Here is a tiny trained network, its code and every weight. The questions are about switching its units off for an input and a class, where a switched-off unit gives its printed mean instead of its output.

import numpy as np


def w(rows, s, z=0):
    codes = np.array(rows[::2]) - 128.0
    scale = np.full(codes.shape[1], s)
    scale[-1] = z or s
    return codes * scale


def norm(h):
    return h / np.sqrt((h * h).mean(-1, keepdims=True) + 1e-5)


def f(y):
    return y / 2 * (1 + np.tanh(0.7978845608 * (y + 0.044715 * y**3)))


def log_softmax(a):
    a = a - a.max(-1, keepdims=True)
    return a - np.log(np.exp(a).sum(-1, keepdims=True))


def net(x, mask):
    res = np.array(x, float).reshape(1, 3) / 4 @ E
    u = 0
    for l in range(3):
        y = f(norm(res) @ A[l][:, :-1].T + A[l][:, -1])
        res = res + np.where(mask[u : u + 5], y, B[l][:, -1]) @ B[l][:, :-1]
        u += 5
    return log_softmax(norm(res)[-1] @ U[:, :-1].T + U[:, -1])


A, B = {}, {}
E = w([
[127,126,126],'x0',
[51,1,111],'x1',
[157,58,239],'x2',
],0.0073)
A[0] = w([
[146,150,100,245],'L0N1',
[155,67,101,54],'L0N2',
[9,81,131,4],'L0N3',
[86,142,208,113],'L0N4',
[171,167,132,218],'L0N5',
],0.013,0.0038)
B[0] = w([
[23,2,216,221],'L0N1',
[72,103,131,143],'L0N2',
[36,74,173,254],'L0N3',
[253,48,12,168],'L0N4',
[9,99,147,234],'L0N5',
],0.0062,0.0042)
A[1] = w([
[85,145,65,81],'L1N1',
[140,172,137,5],'L1N2',
[149,200,157,190],'L1N3',
[74,160,9,68],'L1N4',
[95,99,143,195],'L1N5',
],0.016,0.0026)
B[1] = w([
[183,32,88,192],'L1N1',
[54,73,255,118],'L1N2',
[55,33,244,166],'L1N3',
[233,80,222,228],'L1N4',
[155,220,64,253],'L1N5',
],0.0076,0.0057)
A[2] = w([
[149,177,7,255],'L2N1',
[206,67,144,177],'L2N2',
[159,117,95,38],'L2N3',
[144,188,196,219],'L2N4',
[79,112,210,164],'L2N5',
],0.013,0.0038)
B[2] = w([
[111,254,148,175],'L2N1',
[218,224,118,255],'L2N2',
[28,97,208,125],'L2N3',
[80,18,63,170],'L2N4',
[119,172,37,215],'L2N5',
],0.0092,0.0072)
U = w([
[254,96,142,124],'0',
[48,50,143,145],'1',
[138,187,102,236],'2',
[111,237,152,1],'3',
],0.017,0.008)

Each question gives the input, the list of numbers given to net, and the class t.
The units are the neurons (one row each of A and B). Each row of codes is followed by its name. A weight is (code - 128) times the scale printed after its matrix; where a second scale follows, it is the last column's (A, B and U).
mask holds one flag per neuron, layer by layer. A switched-off neuron (its flag False) gives its mean, the last column of its row in B, instead of its output. The means were averaged over made-up inputs and are rounded, as every weight is.
A unit's drop is (log p(t) with every unit on - log p(t) with that unit switched off) / (log p(t) with every unit on - log p(t) with every unit switched off).
The circuit of an input: a set's keep is (log p(t) with only the set's units on - log p(t) with every unit switched off) / (log p(t) with every unit on - log p(t) with every unit switched off). Starting from the 12 units with the biggest drops (on a tie, the unit counted first), units are removed one at a time, each time the one whose removal leaves the highest keep (on an exact tie, the one counted first), for as long as the keep stays at least 0.8.
circuit, biggest first: the units of the circuit, biggest drop first
k most important neurons: the k neurons with the biggest drops, biggest first
top k neurons in layer l: the k neurons of layer l with the biggest drops, biggest first
input [-6,1,4], class 2: circuit, biggest first => [L1N4, L1N3]
input [6,4,0], class 2: circuit, biggest first => [L2N4]
input [-1,-5,3], class 1: circuit, biggest first => [L2N4, L1N4]
input [-5,4,1], class 2: 3 most important neurons => [L1N5, L0N1, L1N3]
input [5,-6,-3], class 1: 2 most important neurons => [L2N2, L0N4]
input [6,5,1], class 2: 2 most important neurons => [L1N5, L0N1]
input [-1,3,-3], class 3: 3 most important neurons => [L1N5, L1N3, L2N1]
input [-7,3,2], class 2: circuit, biggest first => [L0N1, L1N4]
input [-8,1,5], class 2: circuit, biggest first => [L1N4, L1N1]
input [-3,5,-6], class 0: 2 most important neurons => [L1N4, L0N5]
input [8,0,4], class 2: 2 most important neurons => [L1N4, L1N3]
input [6,-8,-8], class 0: top 2 neurons in layer 1 => [L1N4, L1N1]
input [1,-3,-4], class 0: 3 most important neurons => [L0N3, L1N4, L1N1]
input [4,-6,0], class 1: top 2 neurons in layer 2 => [L2N2, L2N4]
input [5,5,8], class 0: top neuron in layer 2 => [L2N1]
input [3,-7,-5], class 1: 2 most important neurons => [L0N4, L2N4]
input [-3,0,2], class 3: 2 most important neurons => [L1N4, L2N1]
input [-4,3,3], class 2: 2 most important neurons => [L1N4, L1N5]
input [0,3,0], class 3: top 2 neurons in layer 0 => [L0N1, L0N5]
input [1,-5,0], class 1: 2 most important neurons => [L2N2, L2N4]
input [0,0,3], class 3: top 3 neurons in layer 1 => [L1N4, L1N3, L1N1]
input [3,0,-6], class 0: top neuron in layer 0 => [L0N3]
input [3,7,8], class 0: 2 most important neurons => [L0N5, L0N1]
input [-4,-4,0], class 1: 3 most important neurons => [L2N2, L0N4, L2N4]
input [-7,2,4], class 2: top 4 neurons in layer 1 => [L1N4, L1N3, L1N1, L1N2]
